Below is a small trained network, with its code and all its weights. Each question gives an input and a class and asks what happens when units are switched off, that is, made to give their printed mean instead of their output.

import numpy as np


def w(rows, s, z=0):
    codes = np.array(rows[::2]) - 128.0
    scale = np.full(codes.shape[1], s)
    scale[-1] = z or s
    return codes * scale


def f(y):
    return np.maximum(y, 0)


def log_softmax(a):
    a = a - a.max(-1, keepdims=True)
    return a - np.log(np.exp(a).sum(-1, keepdims=True))


def net(x, mask):
    res = np.array(x, float).reshape(1, 8) / 4 @ E
    y = f(res @ A[0][:, :-1].T + A[0][:, -1])
    res = res + np.where(mask, y, B[0][:, -1]) @ B[0][:, :-1]
    return log_softmax(res[-1] @ U[:, :-1].T + U[:, -1])


A, B = {}, {}
E = w([
[128,127,129,126],'x0',
[200,175,48,137],'x1',
[127,128,127,130],'x2',
[128,127,128,128],'x3',
[128,128,129,130],'x4',
[127,127,128,125],'x5',
[228,123,208,163],'x6',
[102,249,179,125],'x7',
],0.013)
A[0] = w([
[61,131,52,130,254],'N0',
[45,145,101,107,216],'N1',
[198,85,120,148,116],'N2',
[154,178,104,120,71],'N3',
[49,189,239,144,103],'N4',
[19,181,102,136,120],'N5',
[85,154,144,123,156],'N6',
[83,103,8,90,168],'N7',
[101,127,122,168,54],'N8',
[135,194,116,139,73],'N9',
[108,82,144,127,148],'N10',
[218,93,8,152,106],'N11',
[97,3,159,138,225],'N12',
[234,114,215,111,124],'N13',
[177,236,60,159,13],'N14',
],0.018,0.0061)
B[0] = w([
[39,128,121,137,236],'N0',
[105,126,173,58,227],'N1',
[176,93,106,83,194],'N2',
[121,149,172,137,163],'N3',
[154,199,1,136,238],'N4',
[143,122,152,33,231],'N5',
[129,143,116,81,177],'N6',
[54,155,74,177,245],'N7',
[136,119,127,125,133],'N8',
[124,159,170,140,169],'N9',
[120,113,169,135,174],'N10',
[163,97,7,72,238],'N11',
[101,42,222,170,252],'N12',
[220,130,122,204,234],'N13',
[108,159,244,164,209],'N14',
],0.044,0.019)
U = w([
[40,53,161,154,118],'0',
[124,161,81,37,62],'1',
[211,35,168,216,216],'2',
[197,188,19,216,192],'3',
[68,133,11,143,255],'4',
[78,216,216,123,56],'5',
[254,94,46,104,47],'6',
[222,218,208,225,50],'7',
],0.009,0.0024)

Each question gives the input, the list of numbers given to net, and the class t.
The units are the neurons (one row each of A and B). Each row of codes is followed by its name. A weight is (code - 128) times the scale printed after its matrix; where a second scale follows, it is the last column's (A, B and U).
mask holds one flag per neuron, in row order. A switched-off neuron (its flag False) gives its mean, the last column of its row in B, instead of its output. The means were averaged over made-up inputs and are rounded, as every weight is.
A unit's drop is (log p(t) with every unit on - log p(t) with that unit switched off) / (log p(t) with every unit on - log p(t) with every unit switched off).
The circuit of an input: a set's keep is (log p(t) with only the set's units on - log p(t) with every unit switched off) / (log p(t) with every unit on - log p(t) with every unit switched off). Starting from the 12 units with the biggest drops (on a tie, the unit counted first), units are removed one at a time, each time the one whose removal leaves the highest keep (on an exact tie, the one counted first), for as long as the keep stays at least 0.8.
units of the circuit, in order: the units of the circuit, biggest drop first
most important unit: the unit with the biggest drop
k most important neurons: the k neurons with the biggest drops, biggest first
drop of u: that unit's drop, to one decimal
input [6,0,-1,-3,6,-7,-2,7], class 1: units of the circuit, in order	(N5)
input [3,4,4,-2,-1,1,3,1], class 7: 2 most important neurons	(N14; N4)
input [5,-1,-2,-2,7,-2,4,0], class 2: 2 most important neurons	(N11; N4)
input [7,-3,-5,8,-2,4,8,0], class 2: 2 most important neurons	(N11; N7)
input [4,-7,-2,6,0,0,-7,1], class 1: 2 most important neurons	(N4; N5)
input [-5,0,-4,-1,-3,-3,4,8], class 3: 2 most important neurons	(N4; N12)
input [8,-7,5,0,8,5,7,0], class 2: 2 most important neurons	(N12; N7)
input [-8,-1,-2,-1,6,-7,6,1], class 3: 3 most important neurons	(N12; N14; N5)
input [-2,0,6,0,-5,-8,0,-1], class 0: 4 most important neurons	(N4; N13; N11; N7)
input [-1,0,5,-1,6,4,-7,-8], class 0: 2 most important neurons	(N12; N4)
input [-2,-1,-8,1,2,-3,-8,8], class 1: 2 most important neurons	(N4; N5)
input [-7,0,4,-4,7,4,2,-4], class 2: 2 most important neurons	(N4; N12)
input [7,4,7,-1,-5,-5,2,1], class 7: 3 most important neurons	(N14; N4; N12)
input [6,-6,-8,-2,3,6,1,8], class 3: most important neuron	(N4)
input [0,3,4,3,2,0,-1,8], class 5: drop of N14	0.2
input [-8,-8,-4,-4,-5,-4,2,-1], class 2: drop of N12	1.5
input [0,-1,-6,5,-6,4,-6,-3], class 0: drop of N4	0.1
input [1,-1,-6,-2,3,-2,-8,-3], class 0: drop of N4	0.2
input [6,0,2,3,-2,5,3,4], class 3: 2 most important neurons	(N12; N4)
input [-4,-7,0,6,-1,8,-4,-1], class 0: most important unit	N12
